Small tables with named rows and columns. After each table, cells are looked up by row and column.

Table Zan
	Gunur	Guzune	Lagemib	Fise
Koselo	-23569	11670	-71955	11972
Defipi	60856	-33698	-54205	76
Vozet	-52547	27232	55238	732
Rivutig	-15412	8999	-10581	-63213
Pimi	-27960	-47904	16757	13491
Buliku	-31512	18809	-3461	36462
Marama	5845	-21454	-13470	7071
Turas	12348	-54473	-25439	-10652
Nerak	48300	-8090	-17698	11353
Fikit	11377	-39825	3239	-8725
Mobo	28343	-63340	-9463	-6110
Fusokep	-51810	23324	5501	-27448

Turas, Guzune -> -54473
Koselo, Fise -> 11972
Mobo, Fise -> -6110
Rivutig, Lagemib -> -10581
Buliku, Gunur -> -31512
Turas, Lagemib -> -25439
Buliku, Fise -> 36462
Fusokep, Gunur -> -51810
Which row has the largest Gunur? Defipi

Lol =
         Kug  Samolot  Pefese  Butez  Gavas  Rul
Malapes   37       91      -6     33     30   -3
Lopamu    32       47       1     17    -41  -49
Tik       54       67     -28    -13     68   71
Geges     72      -22      79     97     20   15
Remavid   59       51     -22     15     40   37
Rez       20      -12      62     46     59   57
Luzilat   76       51     -13     86     -3   74
Litez     42       94      10     50    -13  -19
Bok       46       83     -54     16      1   -4
Lazuse    91       21      43     70      4   84

Samolot of Litez is 94
Pefese of Lopamu is 1
Pefese of Bok is -54
Pefese of Lazuse is 43
Kug of Tik is 54
Rul of Rez is 57
Rul of Geges is 15
Butez of Rez is 46
Rul of Malapes is -3
Butez of Lopamu is 17
Rul of Bok is -4
Butez of Litez is 50
Kug of Lopamu is 32
Kug of Bok is 46

Zoso
columns: Vanekof, Niloda, Vibuva, Tev, Git, Fafek, Zav, Tinof, Tovu, Sul
Gubuna: [-2.14, -4.07, -4.26, -5.43, -7.94, -3.26, -4.10, -4.17, -4.49, -5.98]
Pek: [-5.89, -6.39, -4.71, -6.16, -0.93, -4.68, -5.32, -4.37, -4.76, -4.11]
Voz: [-6.41, -4.80, -5.64, -2.49, -0.51, -2.44, -6.54, -4.30, -8.01, -5.35]
Guz: [-3.18, -6.39, -5.33, -6.16, -4.97, -5.27, -5.01, -4.56, 0.38, -3.96]
Zopuso: [-3.60, -7.55, -4.19, -5.79, -6.24, -5.62, -5.62, -5.88, 5.53, -6.67]
Maman: [-4.95, -3.06, -5.30, -4.40, -6.03, -3.85, -4.25, -5.48, -6.66, -5.35]
Vib: [-5.06, -6.54, -4.36, -4.40, 0.76, -1.97, -4.86, -5.09, -5.30, -4.11]
Katazu: [-5.58, -6.25, -5.23, -5.79, -5.39, -7.15, -4.10, -6.99, -0.97, -7.06]
Nadav: [-5.06, -2.77, -4.92, -4.99, -4.54, -3.38, -6.24, -5.09, -7.74, -4.35]
Sodona: [-5.79, -5.38, -4.54, -4.11, -5.81, -1.73, -6.39, -6.34, -7.47, -4.58]
Tivubeg: [-6.83, -4.51, -4.64, -5.06, -5.60, -5.86, -6.24, -3.84, -4.22, -5.67]
Zuk: [-6.93, -5.81, -4.43, -5.94, -6.66, -5.03, -7.31, -4.43, -4.76, -5.67]
Guri: [-3.71, -0.15, -5.40, -4.84, -9.63, -5.74, 1.25, -5.42, -6.39, -6.91]

Sul of Zuk: -5.67
Vibuva of Guri: -5.40
Vibuva of Voz: -5.64
Niloda of Sodona: -5.38
Vanekof of Sodona: -5.79
Fafek of Vib: -1.97
Tinof of Sodona: -6.34
Git of Gubuna: -7.94
Tovu of Tivubeg: -4.22
Fafek of Zuk: -5.03
Tev of Pek: -6.16
Niloda of Maman: -3.06
Git of Voz: -0.51

Table Gezoda
|  | Kav | Rel | Fiseso | Vav | Nir | Fom | Viv | Sepirit | Par |
|---|---|---|---|---|---|---|---|---|---|
| Pulif | 0.433 | 0.100 | 0.368 | 0.301 | 0.280 | 0.362 | 0.216 | 0.008 | 0.209 |
| Liv | 0.320 | 0.247 | 0.279 | 0.449 | 0.394 | 0.331 | 0.554 | 0.127 | 0.114 |
| Burote | 0.440 | 0.362 | 0.163 | 0.288 | 0.364 | 0.328 | 0.361 | 0.942 | 0.472 |

What is the Fiseso of Pulif in Gezoda?
0.368
What is the Kav of Pulif in Gezoda?
0.433
What is the Kav of Burote in Gezoda?
0.440
What is the Nir of Liv in Gezoda?
0.394
What is the Fom of Pulif in Gezoda?
0.362
What is the Vav of Pulif in Gezoda?
0.301
What is the Rel of Liv in Gezoda?
0.247
What is the Viv of Burote in Gezoda?
0.361
What is the Sepirit of Liv in Gezoda?
0.127
What is the Nir of Pulif in Gezoda?
0.280
What is the Fom of Burote in Gezoda?
0.328
What is the Nir of Burote in Gezoda?
0.364
What is the Vav of Burote in Gezoda?
0.288

Tomuzi =
,Bomed,Rola
Besub,6,40
Fer,24,78
Pobar,58,71
Diti,56,52
Lunisal,56,54
Setigod,71,57
Nidi,56,54
Dilib,56,54
Nif,60,71

What is the Bomed of Dilib in Tomuzi? 56
What is the Rola of Nidi in Tomuzi? 54
What is the Bomed of Diti in Tomuzi? 56
What is the Bomed of Lunisal in Tomuzi? 56
What is the Bomed of Nidi in Tomuzi? 56
What is the Rola of Setigod in Tomuzi? 57
What is the Rola of Diti in Tomuzi? 52

Famobus:
|  | Videnom | Fub | Legaz | Tofa | Miz | Pimama | Kifof | Peg |
|---|---|---|---|---|---|---|---|---|
| Vuf | 0.4 | 0.3 | 0.3 | 0.6 | 0.5 | 0.6 | 0.3 | 0.4 |
| Zisa | 0.6 | 0.7 | 0.5 | 0.3 | 0.6 | 0.3 | 0.3 | 0.4 |
| Zar | 0.3 | 0.4 | 0.1 | 0.6 | 0.4 | 0.2 | 0.3 | 0.6 |
| Leze | 0.4 | 0.5 | 0.5 | 0.4 | 0.4 | 0.1 | 0.2 | 0.5 |
| Guf | 0.4 | 0.3 | 0.4 | 0.7 | 0.6 | 0.8 | 0.7 | 0.3 |
| Mim | 0.8 | 0.1 | 0.4 | 0.7 | 0.3 | 0.4 | 0.5 | 0.4 |
| Salor | 0.6 | 0.4 | 0.5 | 0.5 | 0.5 | 0.7 | 0.6 | 0.4 |
| Misolop | 0.4 | 0.4 | 0.5 | 0.4 | 0.6 | 0.5 | 0.8 | 0.2 |
| Pef | 0.5 | 0.1 | 0.1 | 0.9 | 0.6 | 0.5 | 0.6 | 0.5 |
| Tum | 0.7 | 0.5 | 0.4 | 0.3 | 0.3 | 0.2 | 0.3 | 0.7 |
| Kal | 0.4 | 0.3 | 0.3 | 0.6 | 0.4 | 0.5 | 0.2 | 0.3 |

Pef, Videnom: 0.5
Misolop, Pimama: 0.5
Zar, Legaz: 0.1
Misolop, Miz: 0.6
Kal, Miz: 0.4
Pef, Kifof: 0.6
Misolop, Tofa: 0.4
Vuf, Fub: 0.3
Which row has the largest Videnom? Mim

Das =
         Nuv  Gif  Rul  Risasi  Vami  Fub  Vidata  Bezozuf  Vidulis  Nare
Ziram    207  155   86     136   147   72      93       47      104    97
Zabi      20  160  178     100    97  175     183       34       51    85
Loto     171  210   22     181   190  127     166       33      172   113
Dotigo   161  144  116     136   140   83      30      125      113   174
Fiz      129  149  102     127   186  168      90       90      210   152
Tuvalas  124  125   65     187   201  136      28      162       82    70
Pil       45   61   57      47    38   98     176       99      124   164
Diza     193   75  175     149   212  103     161       88       75    54
Mov      206  132   87     141    83   25      57      181       52    81
Vor      128   20   86     162   162   12      63        9      103    53
Gevukis   11   84   56      57    65  216      42      104       86    52
Zif        9  195  146     111    26  209      33      179       73   151
Bov      170  164   25      11    77  114      32       54      209   129

Dotigo, Fub -> 83
Vor, Rul -> 86
Vor, Nare -> 53
Loto, Bezozuf -> 33
Dotigo, Vidulis -> 113
Mov, Vami -> 83
Gevukis, Gif -> 84
Loto, Vami -> 190
Zabi, Nare -> 85

Valuku =
,Vaf,Kez,Pazil,Sez,Sokin
Guse,0.84,-0.06,8.78,4.68,3.47
Lisove,-3.34,-1.10,3.97,1.15,7.83
Falen,-5.73,3.69,0.27,2.07,8.01

Lisove, Sokin -> 7.83
Lisove, Vaf -> -3.34
Guse, Sez -> 4.68
Lisove, Sez -> 1.15
Falen, Sez -> 2.07
Guse, Sokin -> 3.47
Which row has the largest Kez? Falen

Table Togi
|  | Gaz | Mumipil | Dip | Zifuba | Salused | Boziz | Ledifud | Mirurir | Gadoruk | Tufaku |
|---|---|---|---|---|---|---|---|---|---|---|
| Lutot | 67 | 70 | 225 | 172 | 132 | 193 | 93 | 126 | 131 | 144 |
| Gigas | 69 | 104 | 56 | 192 | 112 | 93 | 77 | 114 | 55 | 126 |
| Zad | 96 | 196 | 209 | 57 | 57 | 148 | 64 | 108 | 87 | 87 |

Zad, Zifuba: 57
Zad, Gadoruk: 87
Gigas, Gadoruk: 55
Lutot, Zifuba: 172
Zad, Tufaku: 87
Lutot, Mirurir: 126
Gigas, Mumipil: 104
Lutot, Mumipil: 70
Zad, Mumipil: 196
Zad, Salused: 57
Lutot, Gaz: 67
Zad, Mirurir: 108
Lutot, Salused: 132

